Here is a tiny trained network, its code and every weight. The questions are about switching its units off for an input and a target symbol, where a switched-off unit gives its printed mean instead of its output.

import numpy as np


def w(rows, s, z=0):
    codes = np.array(rows[::2]) - 128.0
    scale = np.full(codes.shape[1], s)
    scale[-1] = z or s
    return codes * scale


def norm(h):
    return h / np.sqrt((h * h).mean(-1, keepdims=True) + 1e-5)


def f(y):
    return y / 2 * (1 + np.tanh(0.7978845608 * (y + 0.044715 * y**3)))


def softmax(a):
    e = np.exp(a - a.max(-1, keepdims=True))
    return e / e.sum(-1, keepdims=True)


def log_softmax(a):
    a = a - a.max(-1, keepdims=True)
    return a - np.log(np.exp(a).sum(-1, keepdims=True))


def net(x, mask):
    ids = ['ΓΘΞΦαβδεζηλμπστω'.index(c) for c in x.split()]
    T = len(ids)
    res = E[ids] + P[:T]
    u = 0
    for l in range(2):
        r = norm(res)
        for j in range(3):
            rows = slice(2 * j, 2 * j + 2)
            q, k, v = (r @ M[l][rows].T for M in (Q, K, V))
            z = softmax(np.where(np.tri(T) > 0, q @ k.T / 2**0.5, -1e9)) @ v
            o = O[l][rows]
            res = res + np.where(mask[u + j], z, o[:, -1]) @ o[:, :-1]
        u += 3
        y = f(norm(res) @ A[l][:, :-1].T + A[l][:, -1])
        res = res + np.where(mask[u : u + 8], y, B[l][:, -1]) @ B[l][:, :-1]
        u += 8
    return log_softmax(norm(res)[-1] @ U[:, :-1].T + U[:, -1])


Q, K, V, O, A, B = {}, {}, {}, {}, {}, {}
E = w([
[125,118,205],'Γ',
[168,229,63],'Θ',
[94,218,146],'Ξ',
[175,143,92],'Φ',
[149,157,77],'α',
[166,193,46],'β',
[203,142,103],'δ',
[124,128,203],'ε',
[161,133,122],'ζ',
[74,128,154],'η',
[120,3,111],'λ',
[120,139,179],'μ',
[95,159,87],'π',
[144,155,185],'σ',
[249,171,75],'τ',
[125,191,144],'ω',
],0.018)
P = w([
[94,77,121],'0',
[184,177,136],'1',
[145,244,167],'2',
[161,125,187],'3',
[139,181,125],'4',
[125,167,141],'5',
[124,214,126],'6',
[164,123,167],'7',
[142,130,149],'8',
[138,175,116],'9',
[152,119,156],'10',
[185,113,161],'11',
],0.011)
Q[0] = w([
[198,127,157],'0.h0',
[88,70,118],'0.h0',
[162,222,177],'0.h1',
[138,236,164],'0.h1',
[4,202,208],'0.h2',
[116,188,35],'0.h2',
],0.033)
K[0] = w([
[181,135,79],'0.h0',
[217,74,149],'0.h0',
[131,223,145],'0.h1',
[124,245,158],'0.h1',
[102,93,4],'0.h2',
[59,51,164],'0.h2',
],0.032)
V[0] = w([
[174,38,198],'0.h0',
[162,147,208],'0.h0',
[126,253,238],'0.h1',
[226,253,83],'0.h1',
[104,175,151],'0.h2',
[129,100,210],'0.h2',
],0.015)
O[0] = w([
[183,98,205,49],'0.h0',
[98,105,218,121],'0.h0',
[78,213,252,253],'0.h1',
[221,233,111,225],'0.h1',
[70,131,142,136],'0.h2',
[109,103,212,127],'0.h2',
],0.014,0.022)
A[0] = w([
[35,252,160,254],'0.n0',
[136,87,110,115],'0.n1',
[188,35,125,177],'0.n2',
[16,122,144,183],'0.n3',
[152,151,171,11],'0.n4',
[128,90,58,163],'0.n5',
[105,207,82,99],'0.n6',
[145,142,217,88],'0.n7',
],0.014,0.0027)
B[0] = w([
[254,138,128,250],'0.n0',
[143,92,124,125],'0.n1',
[170,43,123,132],'0.n2',
[174,161,111,138],'0.n3',
[118,145,84,139],'0.n4',
[199,71,113,128],'0.n5',
[146,106,193,175],'0.n6',
[169,176,81,153],'0.n7',
],0.027,0.024)
Q[1] = w([
[240,115,134],'1.h0',
[204,91,135],'1.h0',
[168,71,126],'1.h1',
[105,112,147],'1.h1',
[172,131,98],'1.h2',
[253,100,120],'1.h2',
],0.056)
K[1] = w([
[119,2,107],'1.h0',
[144,55,130],'1.h0',
[151,83,143],'1.h1',
[96,98,167],'1.h1',
[113,90,94],'1.h2',
[132,49,60],'1.h2',
],0.047)
V[1] = w([
[217,242,58],'1.h0',
[19,106,4],'1.h0',
[201,75,170],'1.h1',
[21,80,59],'1.h1',
[80,106,175],'1.h2',
[240,192,222],'1.h2',
],0.037)
O[1] = w([
[9,130,166,133],'1.h0',
[107,244,92,89],'1.h0',
[75,130,76,160],'1.h1',
[147,196,205,3],'1.h1',
[174,105,96,98],'1.h2',
[92,3,194,155],'1.h2',
],0.038,0.051)
A[1] = w([
[95,1,125,130],'1.n0',
[35,91,156,37],'1.n1',
[201,177,110,63],'1.n2',
[86,85,129,63],'1.n3',
[191,154,65,2],'1.n4',
[67,250,139,185],'1.n5',
[173,84,60,72],'1.n6',
[131,168,22,201],'1.n7',
],0.034,0.0046)
B[1] = w([
[167,223,86,255],'1.n0',
[125,203,175,199],'1.n1',
[150,122,215,188],'1.n2',
[133,172,173,176],'1.n3',
[120,170,210,203],'1.n4',
[145,38,2,173],'1.n5',
[125,183,177,195],'1.n6',
[152,88,230,235],'1.n7',
],0.057,0.025)
U = w([
[151,127,206,133],'Γ',
[179,156,147,161],'Θ',
[78,68,180,101],'Ξ',
[75,157,152,123],'Φ',
[194,84,96,91],'α',
[80,70,171,119],'β',
[178,179,42,58],'δ',
[113,218,107,79],'ε',
[182,91,104,90],'ζ',
[134,120,132,135],'η',
[124,65,96,201],'λ',
[64,148,168,109],'μ',
[57,129,89,220],'π',
[125,91,61,253],'σ',
[184,98,108,106],'τ',
[161,5,170,27],'ω',
],0.023,0.0052)

Each question gives the input, a string of symbols that net reads in full, and the target symbol t.
The units are the heads (2 rows each of Q, K, V and O) and the neurons (one row each of A and B). Each row of codes is followed by its name. A weight is (code - 128) times the scale printed after its matrix; where a second scale follows, it is the last column's (O, A, B and U).
mask holds one flag per unit, layer by layer, with each layer's heads first. A switched-off unit (its flag False) gives its mean, the last column of its rows in O or B, instead of its output. The means were averaged over made-up inputs and are rounded, as every weight is.
A unit's drop is (log p(t) with every unit on - log p(t) with that unit switched off) / (log p(t) with every unit on - log p(t) with every unit switched off).
The circuit of an input: a set's keep is (log p(t) with only the set's units on - log p(t) with every unit switched off) / (log p(t) with every unit on - log p(t) with every unit switched off). Starting from the 12 units with the biggest drops (on a tie, the unit counted first), units are removed one at a time, each time the one whose removal leaves the highest keep (on an exact tie, the one counted first), for as long as the keep stays at least 0.8.
units of the circuit, in order: the units of the circuit, biggest drop first
most important unit: the unit with the biggest drop
k most important neurons: the k neurons with the biggest drops, biggest first
heads that matter: for each layer, one digit per head in row order, 1 if its drop is at least 0.15 and else 0, layers parted by /
drop of u: that unit's drop, to one decimal
input ω ω Θ μ, target Ξ: units of the circuit, in order -> 1.h0
input σ ω Γ δ α Φ, target ω: units of the circuit, in order -> 1.h0, 0.h0
input π Ξ Ξ δ σ σ Φ π Ξ Φ, target δ: units of the circuit, in order -> 0.h1, 1.h0, 0.n0, 1.n5
input δ σ ω ε Γ σ π, target ε: heads that matter -> 110 / 000
input π Ξ π σ α Φ π Γ δ β, target δ: heads that matter -> 010 / 101
input δ σ σ, target ε: heads that matter -> 110 / 000
input π ε σ π α δ, target δ: 2 most important neurons -> 0.n0, 1.n5
input σ π ω ε Ξ π β π Γ, target ω: units of the circuit, in order -> 1.h0, 0.h0
input Θ η μ σ Θ β ω π, target μ: heads that matter -> 010 / 100
input π Θ Γ π α, target δ: heads that matter -> 010 / 101
input α β σ ω, target σ: heads that matter -> 010 / 100
input β η Φ π Φ α ε σ ω ε σ τ, target π: 2 most important neurons -> 0.n0, 1.n5
input ω σ σ π δ σ σ σ π Θ Ξ ω, target Ξ: heads that matter -> 000 / 101
input α τ Ξ π σ ζ, target σ: most important unit -> 1.h0
input σ α η β σ ω δ, target ω: heads that matter -> 110 / 101
input β α σ δ ε π π ε π Θ, target π: heads that matter -> 010 / 100
input σ σ Φ δ β, target ω: units of the circuit, in order -> 1.h0, 0.h1
input ω ζ Φ σ τ, target Ξ: drop of 1.h2 -> 1.0
input π δ δ ζ σ Γ, target δ: drop of 1.n6 -> 0.0
input ω α σ, target Ξ: drop of 1.h2 -> 1.2
